The symbols move the elements like this.
state | σ δ η λ
q854 | q853 q49 q19 q173
q626 | q701 q528 q70 q842
q997 | q842 q626 q442 q175
q616 | q283 q443 q82 q521
q337 | q268 q904 q643 q528
q592 | q128 q250 q272 q94
q109 | q553 q451 q175 q904
q669 | q441 q280 q817 q48
q529 | q895 q10 q897 q511
q861 | q687 q835 q983 q468
q650 | q424 q75 q451 q761
q217 | q27 q761 q904 q458
q594 | q621 q571 q80 q754
q48 | q669 q441 q501 q466
q853 | q49 q88 q353 q854
q366 | q983 q198 q519 q415
q458 | q217 q27 q268 q125
q313 | q662 q550 q860 q859
q773 | q836 q940 q49 q852
q327 | q672 q754 q669 q550
q323 | q810 q152 q761 q532
q631 | q824 q501 q584 q920
q946 | q173 q854 q895 q272
q404 | q694 q175 q940 q643
q354 | q548 q584 q505 q198
q643 | q404 q694 q836 q115
q10 | q19 q353 q521 q895
q852 | q773 q836 q853 q398
q778 | q57 q454 q661 q985
q810 | q152 q985 q650 q323
q81 | q442 q493 q592 q559
q198 | q354 q548 q668 q983
q27 | q761 q650 q109 q217
q548 | q584 q106 q872 q354
q525 | q860 q466 q920 q748
q951 | q558 q82 q290 q77
q824 | q501 q817 q106 q631
q836 | q940 q559 q88 q773
q567 | q415 q366 q454 q931
q920 | q631 q824 q548 q835
q161 | q203 q238 q804 q26
q859 | q313 q662 q525 q38
q668 | q505 q872 q810 q24
q70 | q925 q115 q398 q493
q175 | q997 q842 q81 q694
q290 | q707 q575 q550 q608
q80 | q38 q859 q796 q280
q215 | q495 q804 q754 q575
q954 | q26 q161 q215 q82
q817 | q976 q406 q278 q501
q658 | q511 q529 q203 q229
q584 | q106 q133 q294 q548
q983 | q198 q354 q24 q366
q468 | q861 q687 q366 q278
q398 | q852 q773 q854 q250
q532 | q323 q810 q27 q103
q519 | q24 q668 q532 q416
q442 | q493 q70 q128 q81
q904 | q109 q553 q694 q268
q835 | q920 q631 q354 q687
q795 | q551 q125 q701 q224
q441 | q280 q80 q976 q669
q250 | q398 q852 q173 q128
q125 | q458 q217 q337 q551
q511 | q529 q895 q238 q658
q268 | q904 q109 q404 q337
q24 | q668 q505 q323 q519
q424 | q75 q661 q224 q650
q895 | q10 q19 q962 q529
q280 | q80 q38 q406 q441
q707 | q575 q215 q327 q290
q351 | q51 q432 q443 q353
q278 | q468 q861 q415 q133
q501 | q817 q976 q133 q824
q662 | q550 q327 q466 q313
q128 | q250 q398 q946 q592
q294 | q931 q567 q778 q872
q558 | q82 q954 q707 q951
q621 | q571 q534 q38 q594
q19 | q353 q351 q616 q10
q476 | q536 q103 q125 q661
q550 | q327 q672 q48 q662
q415 | q366 q983 q416 q567
q49 | q88 q359 q351 q853
q386 | q272 q946 q511 q432
q748 | q525 q860 q835 q796
q608 | q290 q707 q662 q534
q575 | q215 q495 q672 q707
q860 | q466 q48 q631 q525
q359 | q94 q592 q432 q88
q761 | q650 q424 q553 q27
q842 | q626 q701 q493 q997
q432 | q386 q272 q658 q51
q553 | q451 q224 q997 q109
q51 | q432 q386 q229 q351
q672 | q754 q594 q441 q327
q353 | q351 q51 q283 q19
q571 | q534 q608 q859 q621
q283 | q443 q229 q954 q616
q754 | q594 q621 q280 q672
q451 | q224 q795 q842 q553
q38 | q859 q313 q748 q80
q559 | q81 q442 q94 q940
q551 | q125 q458 q528 q795
q521 | q616 q283 q558 q962
q203 | q238 q897 q518 q161
q518 | q69 q77 q571 q804
q493 | q70 q925 q250 q442
q940 | q559 q81 q359 q836
q661 | q476 q536 q551 q75
q106 | q133 q278 q931 q584
q897 | q962 q521 q77 q238
q103 | q532 q323 q217 q536
q224 | q795 q551 q626 q451
q77 | q951 q558 q608 q69
q406 | q796 q748 q861 q976
q687 | q835 q920 q198 q861
q443 | q229 q658 q26 q283
q173 | q854 q853 q10 q946
q796 | q748 q525 q687 q406
q115 | q643 q404 q773 q925
q229 | q658 q511 q161 q443
q454 | q416 q519 q536 q57
q69 | q77 q951 q534 q518
q976 | q406 q796 q468 q817
q694 | q175 q997 q559 q404
q416 | q519 q24 q103 q454
q985 | q778 q57 q75 q152
q528 | q337 q268 q115 q701
q925 | q115 q643 q852 q70
q536 | q103 q532 q458 q476
q94 | q592 q128 q386 q359
q238 | q897 q962 q69 q203
q75 | q661 q476 q795 q424
q26 | q161 q203 q495 q954
q272 | q946 q173 q529 q386
q133 | q278 q468 q567 q106
q88 | q359 q94 q51 q49
q57 | q454 q416 q476 q778
q872 | q294 q931 q985 q505
q495 | q804 q518 q594 q215
q962 | q521 q616 q951 q897
q534 | q608 q290 q313 q571
q931 | q567 q415 q57 q294
q505 | q872 q294 q152 q668
q152 | q985 q778 q424 q810
q701 | q528 q337 q925 q626
q82 | q954 q26 q575 q558
q466 | q48 q669 q824 q860
q804 | q518 q69 q621 q495

The rows follow the links: the fewer symbols apart two elements are, the more alike their rows tend to be.

Each row is also shifted at random along 7 hidden directions that mean nothing.

Some elements, each with a row of numbers:
q584: 56 -19 22 -44 8 -11 30 19 -4 -7 -7 9 -6 -15 -5 -13 26 -18 4 -18 -11 15 -15 15 -35 -15 8 -33 11 -28 23 -29 -13 -5 3 14
q69: -58 6 28 -56 -15 -11 -14 -18 22 9 20 19 1 4 30 -21 37 4 11 -11 35 -49 10 14 -6 -19 -5 1 -21 -22 32 -39 19 -18 -8 -10
q985: 17 -22 -29 -14 11 65 8 -33 -13 51 27 -4 -23 -11 22 13 16 -30 -17 12 70 32 -44 -19 20 -47 46 3 17 -30 -21 23 -25 -32 25 18
q631: -37 -17 -11 -2 -16 12 36 -10 -21 -18 8 29 -7 -20 32 -11 52 -24 24 5 43 -15 24 -5 11 -30 26 -1 -16 -15 -23 -16 -6 -8 16 -5
q250: -15 18 20 16 0 -52 -38 26 6 -25 -9 -23 7 23 -27 -1 -25 22 -12 -10 -49 -31 50 13 0 46 -19 19 5 24 25 -3 14 17 -19 -8
q842: 8 -24 2 7 -38 -39 13 17 -14 -86 3 10 2 12 -13 17 -19 -11 26 -6 -49 -17 47 -2 -11 19 8 -2 1 -16 -10 5 -12 19 -9 -10
q454: -59 13 3 -7 19 -14 0 12 2 -1 -16 0 -17 -5 -12 1 -25 -15 -3 2 -19 24 -46 9 -12 -4 -1 -15 -2 -7 20 -12 -18 21 1 8
q48: 60 38 -32 -16 18 4 -44 -9 24 8 -3 16 -15 -13 27 4 -23 7 6 -12 35 -48 -36 16 3 -30 -9 14 -35 6 54 11 26 -24 5 10
q115: -44 1 -8 -27 31 47 -33 -7 22 59 5 -29 1 8 -13 28 -42 24 -30 -22 47 -11 -78 2 27 -27 -7 -4 2 -8 14 51 -18 -19 21 22
q451: -60 4 -6 10 11 -13 -10 19 9 5 -5 -22 -6 6 -13 22 -27 8 -20 -9 -18 3 -37 -8 -2 -7 -12 -19 -23 -11 19 6 -13 -2 13 2
q983: 17 -14 -36 28 0 26 10 1 -31 12 -6 -1 3 -22 -5 -5 31 -14 -14 19 27 28 17 -21 3 -15 15 7 7 -7 -26 7 -17 -20 30 4
q534: 49 -23 -37 24 -14 46 20 6 -9 9 -22 13 26 -16 9 17 -19 16 7 2 7 43 -6 4 -16 -15 -18 8 28 23 -47 36 7 -11 23 14
q238: 16 7 -34 40 -8 2 4 10 9 -31 -15 10 20 -8 2 18 -33 25 20 -6 -37 -3 8 -6 -15 14 -28 -3 -13 34 -4 36 36 -10 -6 -1
q701: -82 3 36 -44 19 -8 -20 4 22 42 -1 -25 -7 18 -25 3 -31 2 -30 -7 -15 29 -68 11 -14 -2 -13 -19 13 -25 27 -16 -26 16 -4 9
q278: 99 0 38 -28 0 -41 -20 8 -31 -11 -3 3 -14 4 -10 -45 49 -28 -7 8 9 -19 83 29 1 23 29 40 40 -3 13 -54 -15 19 -8 1
q658: 2 6 63 -52 -1 -30 -16 -4 15 2 5 -3 16 17 -28 -36 20 12 2 -9 -12 -24 24 20 -7 34 -12 1 20 -7 22 -33 3 18 -32 -9
q406: 40 -13 -47 22 -17 18 13 2 -19 -24 -10 26 -3 -22 22 10 -6 -16 17 8 1 25 19 3 -22 -17 10 16 16 9 -18 17 9 -16 13 13
q594: 7 14 58 -48 34 6 29 1 33 61 -19 0 5 -1 -10 -24 -5 7 -4 -6 -26 58 -89 26 -37 3 -34 -48 18 3 17 -38 1 31 -22 8
q824: 12 11 37 -34 9 -33 -15 10 -14 5 -15 8 -14 3 -7 -40 20 -24 -5 7 -9 13 35 38 -20 17 10 27 44 4 17 -54 -8 29 -13 8
q694: -19 14 -21 27 -12 -14 -26 -3 0 -50 9 -1 -5 15 2 27 -29 11 15 -8 19 -75 20 -7 52 2 3 22 -43 6 -3 37 -5 11 6 -12
q51: -29 -55 14 -32 -43 23 30 -4 -5 -6 13 6 30 5 -6 3 15 3 5 -5 -9 36 19 -6 -33 -3 -1 -11 40 -30 -38 1 -12 -16 4 1
q895: 9 -3 21 -20 -4 13 26 -14 30 -1 12 7 10 8 9 12 -13 17 23 -15 -2 -11 -45 -3 3 -6 -16 -35 -23 -6 -5 12 10 7 -16 -8
q466: -28 35 -32 12 18 -2 -43 10 4 13 -30 6 2 -13 -4 -5 -29 12 -9 5 7 -6 -14 17 -7 -2 -24 25 -4 27 28 8 13 -2 11 11
q81: 34 -9 -17 33 18 43 -9 -6 -7 43 3 -35 6 10 -21 21 -28 13 -30 8 5 39 -11 -14 21 15 9 16 39 24 -35 52 -6 -6 5 14
q38: 31 50 -4 29 -2 -54 -8 3 5 -65 -13 30 -5 -8 10 -17 6 4 40 3 -19 -71 34 4 16 21 -17 4 -65 27 30 -21 30 27 -21 -27
q804: -48 -34 -18 -25 -22 59 26 -22 5 41 15 16 16 -15 36 6 28 3 1 0 46 30 -22 -9 -19 -44 1 -10 12 -20 -28 7 8 -43 21 8
q854: 17 23 32 -17 -1 -30 -62 -6 17 29 7 -22 -4 35 -7 -6 -25 16 -27 4 -10 -17 24 22 5 27 -14 40 22 11 24 -21 9 15 -19 -4
q795: -42 16 6 18 3 -45 -20 18 -3 -28 1 -16 -11 12 -11 4 1 2 -8 -5 -12 -47 24 -7 23 11 0 2 -40 -4 25 -13 -10 9 4 -14
q518: 47 15 2 3 -16 -6 -16 -21 6 1 13 17 -6 8 34 -8 8 -2 12 13 13 -21 37 9 7 4 3 31 -2 16 -3 -17 26 2 -15 -11
q626: 31 -19 -34 38 -14 13 5 9 -8 -23 -6 -10 1 8 -11 42 -59 0 -2 5 -37 43 -13 -10 -8 4 0 4 20 6 -32 44 -13 7 8 9
q904: 9 -12 22 -28 -7 -19 5 0 9 -2 20 -11 -16 15 -2 7 -3 -16 -10 -3 -23 14 -18 -5 -17 -4 14 -22 -1 -37 19 -22 -15 -1 -10 -1
q817: -16 16 -2 -34 17 -2 -58 7 -8 37 -21 0 -5 -4 -6 -24 -3 -4 -27 1 35 -2 12 40 -7 -7 -2 50 43 7 32 -16 -8 -4 15 23
q175: 19 -1 27 -19 4 -12 -33 -3 -5 12 5 -22 -7 25 -27 -4 -20 -5 -22 6 -9 12 12 11 7 25 11 26 42 -5 1 -4 -22 21 -12 5
q529: -4 3 35 -28 -3 -8 -11 -8 14 4 3 -3 18 14 -17 -14 1 18 3 -8 0 -21 6 11 5 19 -15 2 8 0 4 -5 2 12 -17 -6
q215: 58 -15 17 -47 -9 26 15 -20 21 35 16 17 -1 0 36 -2 9 -4 5 -7 17 25 -29 16 -27 -26 0 -10 22 -15 1 -16 14 -16 -9 10
q351: -1 -23 31 -87 -6 46 15 -42 46 52 47 5 0 9 36 11 17 8 3 -28 63 -22 -83 -5 3 -55 5 -43 -22 -56 17 1 1 -36 -3 3
q567: 55 -6 -55 6 -1 3 -51 27 -25 -13 -27 -5 7 -20 -22 6 -18 2 -23 -5 14 -7 27 13 -17 -14 -3 39 23 -3 22 27 -14 -34 41 26
q551: -23 2 -12 22 11 1 37 6 18 -10 14 -8 -19 -4 19 36 -9 0 7 -16 -7 -14 -62 -29 16 -28 3 -54 -67 -16 11 15 -2 -9 7 -8
q88: -44 26 -4 36 -9 5 -32 -37 7 31 35 -15 -8 23 28 4 18 12 -15 23 44 -47 31 -28 62 4 8 32 -40 12 -15 -1 14 -7 -3 -28
q954: 18 10 -16 14 1 22 -18 -12 8 36 0 -2 9 -1 11 0 -11 12 -12 13 1 25 2 -1 -12 5 -10 20 20 24 -5 10 26 -15 -7 5
q521: -2 -4 18 -26 2 21 30 -20 27 16 16 7 11 -5 8 -5 17 12 14 -11 0 3 -38 -13 -13 -6 -7 -43 -16 -11 6 2 22 -19 -20 -5
q398: -52 -14 28 13 -3 -17 28 13 2 -8 3 -19 11 11 -22 0 4 8 -5 -1 -56 28 15 -13 -19 32 -6 -26 12 4 -12 -6 5 9 -21 -9

Complete each set of four: the symbols that take the first to the second take the third to the fourth, perhaps in another order.
Answer with the element's name.
-27 13 -8 -7 12 -27 -10 24 1 -20 -25 4 -10 -9 -19 1 -28 -9 -1 -4 -33 16 -28 13 -29 -2 -11 -11 -4 -7 34 -12 -11 12 4 10
to 32 6 17 25 18 -21 31 9 5 -4 9 -17 -24 9 0 12 -6 -13 -4 4 -43 21 -26 -16 4 12 10 -36 -21 0 3 -13 -5 21 -16 -9
as 24 3 20 29 -25 2 34 -41 10 -1 38 8 -12 23 39 8 14 -9 21 26 -4 4 7 -29 29 9 14 -8 -28 3 -44 -16 14 23 -30 -35
to q954

-51 11 11 33 7 -8 -3 -2 6 10 9 -23 3 15 -9 5 -2 15 -11 5 -15 -10 13 -18 23 25 -5 -2 -15 19 -7 8 10 7 -12 -14
to 9 10 38 -18 0 -2 -3 -25 29 42 26 -11 -10 27 19 5 -12 4 -10 8 -10 18 -32 -1 1 6 -4 -10 0 -4 2 -23 10 15 -28 -11
as -73 20 -13 34 10 1 -4 -15 -22 25 -2 -3 -9 -12 -6 -23 42 -17 -16 36 32 8 9 -26 28 -3 13 10 -24 -2 -13 -23 -18 5 15 -16
to q778

12 -24 17 -48 -4 -11 -43 17 -4 21 -4 -26 1 18 -38 1 -27 -5 -40 -7 -23 39 1 20 -40 7 2 17 64 -30 23 -8 -29 -9 6 23
to -7 -22 -8 11 -17 14 24 -7 10 -9 26 -7 5 3 16 24 8 8 4 -10 -9 -4 2 -28 -1 -8 7 -25 -18 -12 -10 19 16 -29 -3 -6
as 58 23 9 13 15 -24 -46 7 3 -14 -3 -21 -8 26 -23 10 -44 12 -8 -7 -10 -39 21 16 34 32 1 35 10 26 12 25 -2 27 -15 2
to q386

55 29 -3 -7 -2 -29 -39 -6 -9 -13 -6 16 -11 -3 5 -30 14 -13 3 16 2 -22 49 18 -8 16 7 41 11 11 29 -30 15 3 -14 -3
to 32 6 -11 -31 22 14 -23 -5 1 42 2 -6 -14 -13 -1 -10 13 -12 -26 1 36 8 -38 1 -6 -30 11 -3 0 -25 34 -10 -13 -26 19 15
as 15 20 14 67 -4 12 63 -38 -18 11 8 19 0 -5 22 -28 56 -14 26 53 5 32 22 -36 39 26 9 -8 -26 32 -74 -30 9 43 -23 -41
to q687

-39 -6 -15 0 -21 -8 -7 9 2 -40 -6 12 33 -10 -11 -4 9 25 18 -16 -6 -43 43 -2 -11 9 -21 2 -13 6 9 18 23 -25 1 -5
to 74 17 16 18 -3 2 15 -20 6 18 3 13 -6 10 31 -8 -1 -3 14 21 -5 22 2 9 8 12 -4 12 7 29 -26 -20 19 31 -21 -12
as 76 -11 37 -31 4 -18 23 -7 -19 9 12 3 -16 -6 -4 -41 64 -38 -6 15 0 25 25 -1 -17 5 32 -11 20 -29 7 -58 -16 4 -12 -4
to q152

72 44 10 -30 25 -18 -18 -14 31 11 2 19 -28 -3 27 -10 -13 -9 12 -3 -2 -18 -47 20 -13 -9 -4 -11 -25 2 58 -28 26 6 -25 1
to 12 10 13 18 7 -17 48 6 -6 -23 -13 23 -19 -7 22 -6 4 -24 29 9 -28 26 -10 9 -8 4 6 -20 -8 16 -14 -29 4 39 -15 -6
as 29 -5 -47 12 -20 19 17 -9 -5 -33 3 32 8 -31 25 2 23 -3 28 1 23 -21 11 -18 -8 -27 4 -8 -32 -8 -2 16 19 -36 13 -3
to q976

-109 10 -30 76 10 34 7 -14 -11 12 3 -20 10 4 -8 24 -9 20 -4 16 31 -19 -6 -39 73 7 0 8 -36 31 -54 53 -8 11 17 -17
to 1 -20 7 -28 -5 35 9 -16 12 23 12 -1 24 -3 -8 -4 14 17 -1 -9 21 3 -15 -8 -4 -6 -7 -14 12 -11 -12 19 5 -24 -3 3
as -56 0 -30 6 -3 7 -3 -1 -19 -7 1 7 2 -23 4 -11 47 -7 -2 3 56 -41 13 -20 23 -32 10 1 -43 -24 5 -4 -15 -29 35 -7
to q795

18 -6 -1 -14 -8 -18 13 0 -13 -26 4 14 -16 -11 1 -13 22 -31 7 10 -11 14 6 -6 -22 -7 21 -12 -2 -29 14 -29 -12 -2 -2 -2
to -6 16 4 1 29 28 14 -35 4 61 17 -5 -33 -3 15 -6 10 -33 -17 32 26 54 -69 -19 12 -18 28 -15 -3 -15 -6 -20 -17 10 -6 0
as 34 27 -35 54 19 11 -13 -15 -16 3 1 -2 -31 2 13 17 -28 -18 -2 26 18 5 -11 -11 43 -1 23 29 -11 24 -19 22 -9 22 5 0
to q810

-67 19 7 -16 12 -7 -39 16 41 31 -13 -20 8 20 -5 29 -69 40 -20 -24 -22 -6 -61 22 -13 -4 -48 -6 -11 10 35 16 11 3 1 11
to 26 26 21 15 14 2 -5 -18 15 20 2 -7 9 12 -9 -11 -5 18 2 10 -8 -3 -7 -4 19 30 -13 2 -4 28 -8 5 18 20 -27 -12
as -14 -14 29 20 -17 -3 44 -21 5 8 32 -9 -4 15 14 -1 29 -10 2 20 -34 36 15 -31 -4 21 14 -27 -2 -5 -31 -23 11 6 -30 -24
to q895

45 -15 -7 4 -23 11 3 1 -16 -8 -11 17 21 -6 5 -10 14 6 10 4 14 3 46 11 -6 2 -7 27 25 12 -30 0 4 -1 10 0
to -75 14 -12 -2 19 22 -28 -5 -15 56 -19 -3 -2 -10 -2 -22 10 -6 -27 20 38 31 -4 15 1 -9 -1 36 33 13 -6 -12 -10 -1 19 13
as 40 -22 7 15 -20 -3 21 -4 1 -9 22 -10 2 12 6 12 3 -1 -1 4 -39 25 29 -18 -15 19 10 -9 15 -2 -17 2 15 -10 -18 -8
to q283

-44 -6 -18 2 -20 -22 -7 9 2 -44 15 -1 -8 5 8 24 -3 0 6 -15 5 -53 6 -16 14 -20 4 -11 -52 -30 19 7 -10 -17 15 -11
to 14 18 47 34 23 -10 19 -16 -1 26 7 -25 -15 29 -22 -8 -16 -12 -9 31 -42 51 -12 -10 26 51 13 -3 25 28 -36 -13 -12 64 -40 -16
as 56 11 -16 10 17 -49 -53 61 -3 -46 -35 -25 -1 7 -37 25 -65 22 -16 -38 -47 -40 22 34 -10 19 -22 20 6 20 51 29 -5 5 15 22
to q701

50 30 -27 62 21 4 -2 -9 -14 16 -12 -6 -28 -1 0 8 -32 -24 -10 43 -23 61 -23 -14 11 16 12 17 9 30 -22 3 -7 32 -6 -1
to 9 -1 7 4 -2 -41 -1 19 -7 -44 8 -8 -13 6 -5 5 12 -6 3 -16 -12 -50 33 -5 14 4 12 -9 -32 -14 26 -9 -8 -2 2 -8
as -30 51 32 -3 40 -7 -55 -10 25 74 -16 -27 8 16 -26 -29 -18 27 -35 14 -5 11 -21 18 6 38 -31 22 21 40 28 -14 20 20 -26 1
to q621

-37 18 -10 -30 20 18 -12 -8 19 37 -8 10 -2 -19 8 -12 2 2 -7 -2 22 10 -54 8 -21 -25 -14 -13 -9 -7 34 -9 10 -20 6 13
to -93 10 -22 44 -5 -4 63 6 -3 -45 -15 36 -9 -22 35 12 4 -11 46 4 -14 0 -25 -11 6 -18 -7 -34 -57 14 -25 -4 8 25 5 -15
as -68 0 24 3 -5 17 14 -18 18 38 8 -8 10 18 3 8 -12 14 -4 11 -3 29 -37 -10 8 5 -17 -14 -1 3 -29 -4 -1 20 -10 -12
to q658

-54 16 5 -7 22 10 14 -2 9 40 -20 7 -3 -16 -2 -16 -6 -7 -6 15 -20 64 -54 8 -36 -2 -17 -21 15 7 10 -22 6 10 -7 9
to -3 22 -29 30 11 20 -1 -15 -6 19 -6 14 -16 -11 29 1 -4 -11 5 20 27 12 -16 1 16 -14 6 17 -9 22 -13 2 9 5 7 3
as -65 -13 10 -24 18 23 8 4 26 32 11 -24 9 3 -9 18 -9 22 -15 -28 4 -1 -55 -10 -3 -14 -10 -41 -11 -14 17 26 2 -27 3 10
to q592

